Below is a small trained network, with its code and all its weights. Each question gives an input and a target symbol and asks what happens when units are switched off, that is, made to give their printed mean instead of their output.

import numpy as np


def w(rows, s, z=0):
    codes = np.array(rows[::2]) - 128.0
    scale = np.full(codes.shape[1], s)
    scale[-1] = z or s
    return codes * scale


def norm(h):
    return h / np.sqrt((h * h).mean(-1, keepdims=True) + 1e-5)


def f(y):
    return np.maximum(y, 0)


def softmax(a):
    e = np.exp(a - a.max(-1, keepdims=True))
    return e / e.sum(-1, keepdims=True)


def log_softmax(a):
    a = a - a.max(-1, keepdims=True)
    return a - np.log(np.exp(a).sum(-1, keepdims=True))


def net(x, mask):
    ids = ['αβζθλμστφψ'.index(c) for c in x.split()]
    T = len(ids)
    res = E[ids] + P[:T]
    u = 0
    for l in range(2):
        r = norm(res)
        for j in range(2):
            rows = slice(4 * j, 4 * j + 4)
            q, k, v = (r @ M[l][rows].T for M in (Q, K, V))
            z = softmax(np.where(np.tri(T) > 0, q @ k.T / 4**0.5, -1e9)) @ v
            o = O[l][rows]
            res = res + np.where(mask[u + j], z, o[:, -1]) @ o[:, :-1]
        u += 2
        y = f(norm(res) @ A[l][:, :-1].T + A[l][:, -1])
        res = res + np.where(mask[u : u + 8], y, B[l][:, -1]) @ B[l][:, :-1]
        u += 8
    return log_softmax(norm(res)[-1] @ U[:, :-1].T + U[:, -1])


Q, K, V, O, A, B = {}, {}, {}, {}, {}, {}
E = w([
[156,78,127],'α',
[124,95,132],'β',
[136,82,94],'ζ',
[92,120,132],'θ',
[135,117,121],'λ',
[95,89,99],'μ',
[255,122,37],'σ',
[112,137,119],'τ',
[13,182,91],'φ',
[179,191,102],'ψ',
],0.0064)
P = w([
[173,156,192],'0',
[85,67,52],'1',
[68,37,83],'2',
[69,39,76],'3',
[75,33,52],'4',
[95,57,59],'5',
[123,62,35],'6',
[130,85,31],'7',
[144,82,6],'8',
[155,103,2],'9',
],0.0035)
Q[0] = w([
[122,140,70],'0.h1',
[115,166,6],'0.h1',
[134,116,136],'0.h1',
[119,207,213],'0.h1',
[65,221,182],'0.h2',
[140,120,123],'0.h2',
[169,93,113],'0.h2',
[66,251,204],'0.h2',
],0.018)
K[0] = w([
[135,137,187],'0.h1',
[136,155,254],'0.h1',
[131,126,118],'0.h1',
[54,163,73],'0.h1',
[66,111,76],'0.h2',
[130,128,125],'0.h2',
[183,143,143],'0.h2',
[44,102,34],'0.h2',
],0.021)
V[0] = w([
[135,133,120],'0.h1',
[201,206,54],'0.h1',
[121,126,130],'0.h1',
[153,156,99],'0.h1',
[105,187,164],'0.h2',
[196,138,184],'0.h2',
[217,35,108],'0.h2',
[31,58,2],'0.h2',
],0.0082)
O[0] = w([
[132,129,134,131],'0.h1',
[179,126,203,154],'0.h1',
[129,124,129,122],'0.h1',
[148,124,159,135],'0.h1',
[98,162,150,85],'0.h2',
[144,187,119,200],'0.h2',
[196,122,82,254],'0.h2',
[128,3,123,43],'0.h2',
],0.013,0.0062)
A[0] = w([
[62,167,166,225],'0.n1',
[123,86,151,169],'0.n2',
[129,97,143,209],'0.n3',
[85,163,130,224],'0.n4',
[5,97,194,136],'0.n5',
[51,63,41,2],'0.n6',
[102,117,103,65],'0.n7',
[112,103,126,92],'0.n8',
],0.013,0.0017)
B[0] = w([
[57,94,141,220],'0.n1',
[96,101,135,178],'0.n2',
[96,89,116,172],'0.n3',
[125,73,139,215],'0.n4',
[129,51,22,210],'0.n5',
[166,114,250,251],'0.n6',
[140,137,144,153],'0.n7',
[112,133,136,159],'0.n8',
],0.021,0.0031)
Q[1] = w([
[141,16,89],'1.h1',
[71,61,123],'1.h1',
[229,56,76],'1.h1',
[210,158,115],'1.h1',
[170,254,93],'1.h2',
[141,139,154],'1.h2',
[155,182,85],'1.h2',
[136,58,70],'1.h2',
],0.025)
K[1] = w([
[103,188,63],'1.h1',
[181,156,86],'1.h1',
[5,171,97],'1.h1',
[49,125,146],'1.h1',
[150,221,209],'1.h2',
[109,129,124],'1.h2',
[161,187,160],'1.h2',
[196,150,74],'1.h2',
],0.027)
V[1] = w([
[180,87,8],'1.h1',
[61,134,67],'1.h1',
[178,185,152],'1.h1',
[170,95,149],'1.h1',
[107,127,32],'1.h2',
[161,151,174],'1.h2',
[111,100,172],'1.h2',
[73,72,105],'1.h2',
],0.014)
O[1] = w([
[255,161,138,253],'1.h1',
[110,203,150,107],'1.h1',
[89,141,47,139],'1.h1',
[177,68,144,159],'1.h1',
[116,174,200,160],'1.h2',
[102,82,95,158],'1.h2',
[170,137,99,60],'1.h2',
[194,198,157,34],'1.h2',
],0.015,0.0046)
A[1] = w([
[152,155,128,187],'1.n1',
[195,141,157,82],'1.n2',
[181,141,150,69],'1.n3',
[82,61,141,31],'1.n4',
[65,66,251,251],'1.n5',
[102,98,169,157],'1.n6',
[84,174,207,129],'1.n7',
[56,133,205,37],'1.n8',
],0.015,0.0031)
B[1] = w([
[149,137,112,180],'1.n1',
[189,133,174,228],'1.n2',
[181,129,166,200],'1.n3',
[204,143,143,174],'1.n4',
[120,43,250,254],'1.n5',
[134,91,161,171],'1.n6',
[184,159,217,177],'1.n7',
[191,126,60,168],'1.n8',
],0.025,0.0069)
U = w([
[50,157,89,254],'α',
[252,161,111,115],'β',
[35,48,110,102],'ζ',
[124,21,171,96],'θ',
[145,134,165,111],'λ',
[157,178,39,155],'μ',
[126,192,197,100],'σ',
[50,141,201,140],'τ',
[114,248,140,133],'φ',
[163,43,25,108],'ψ',
],0.018,0.0082)

Each question gives the input, a string of symbols that net reads in full, and the target symbol t.
The units are the heads (4 rows each of Q, K, V and O) and the neurons (one row each of A and B). Each row of codes is followed by its name. A weight is (code - 128) times the scale printed after its matrix; where a second scale follows, it is the last column's (O, A, B and U).
mask holds one flag per unit, layer by layer, with each layer's heads first. A switched-off unit (its flag False) gives its mean, the last column of its rows in O or B, instead of its output. The means were averaged over made-up inputs and are rounded, as every weight is.
A unit's drop is (log p(t) with every unit on - log p(t) with that unit switched off) / (log p(t) with every unit on - log p(t) with every unit switched off).
The circuit of an input: a set's keep is (log p(t) with only the set's units on - log p(t) with every unit switched off) / (log p(t) with every unit on - log p(t) with every unit switched off). Starting from the 12 units with the biggest drops (on a tie, the unit counted first), units are removed one at a time, each time the one whose removal leaves the highest keep (on an exact tie, the one counted first), for as long as the keep stays at least 0.8.
units of the circuit, in order: the units of the circuit, biggest drop first
most important unit: the unit with the biggest drop
top k neurons: the k neurons with the biggest drops, biggest first
k most important neurons of layer l: the k neurons of layer l with the biggest drops, biggest first
which heads matter: for each layer, one digit per head in row order, 1 if its drop is at least 0.15 and else 0, layers parted by /
input ψ ψ ζ θ σ μ ψ, target ζ: which heads matter -> 11 / 11
input α ζ σ σ λ ζ, target μ: most important unit -> 0.h2
input σ ζ ζ ζ ψ α ζ ζ σ τ, target ψ: which heads matter -> 10 / 01
input μ α ζ μ λ ζ ζ σ β σ, target θ: units of the circuit, in order -> (0.n6, 0.h2, 1.h1, 0.h1)
input ζ λ σ σ α, target β: which heads matter -> 00 / 00
input β μ ζ μ σ ζ, target φ: which heads matter -> 11 / 00
input ψ β θ σ λ β σ μ, target ζ: units of the circuit, in order -> (1.h1, 0.h2, 1.h2)
input τ ζ α μ μ ζ σ, target τ: units of the circuit, in order -> (0.h2, 1.h1)
input ζ μ ζ β, target β: units of the circuit, in order -> (0.n6, 1.n5)
input α σ ζ ζ θ ζ σ ζ τ λ, target μ: top 2 neurons -> (0.n5, 1.n5)
input λ ζ β, target α: units of the circuit, in order -> (0.h2, 1.h1, 1.n5, 1.h2)
input λ ζ ζ σ ζ ψ α τ β, target α: units of the circuit, in order -> (0.h2, 1.h1, 1.h2, 1.n5)
input β σ α ζ μ, target φ: units of the circuit, in order -> (0.h2, 0.h1, 1.n5, 1.h1)
input ζ σ λ ζ ζ, target β: most important unit -> 0.n6
input λ λ ζ μ λ λ λ β μ, target α: which heads matter -> 01 / 00
input α θ α α ζ ζ σ β ψ ζ, target μ: 2 most important neurons of layer 0 -> (0.n5, 0.n6)
input σ θ τ τ, target ψ: which heads matter -> 10 / 00
input σ ψ μ, target ψ: which heads matter -> 10 / 00
input α ψ θ σ, target μ: top 2 neurons -> (0.n5, 0.n6)
input β λ θ τ, target φ: 2 most important neurons of layer 1 -> (1.n5, 1.n7)
input β μ λ, target φ: most important unit -> 0.h2
input ζ σ τ, target β: top 2 neurons -> (0.n6, 1.n5)
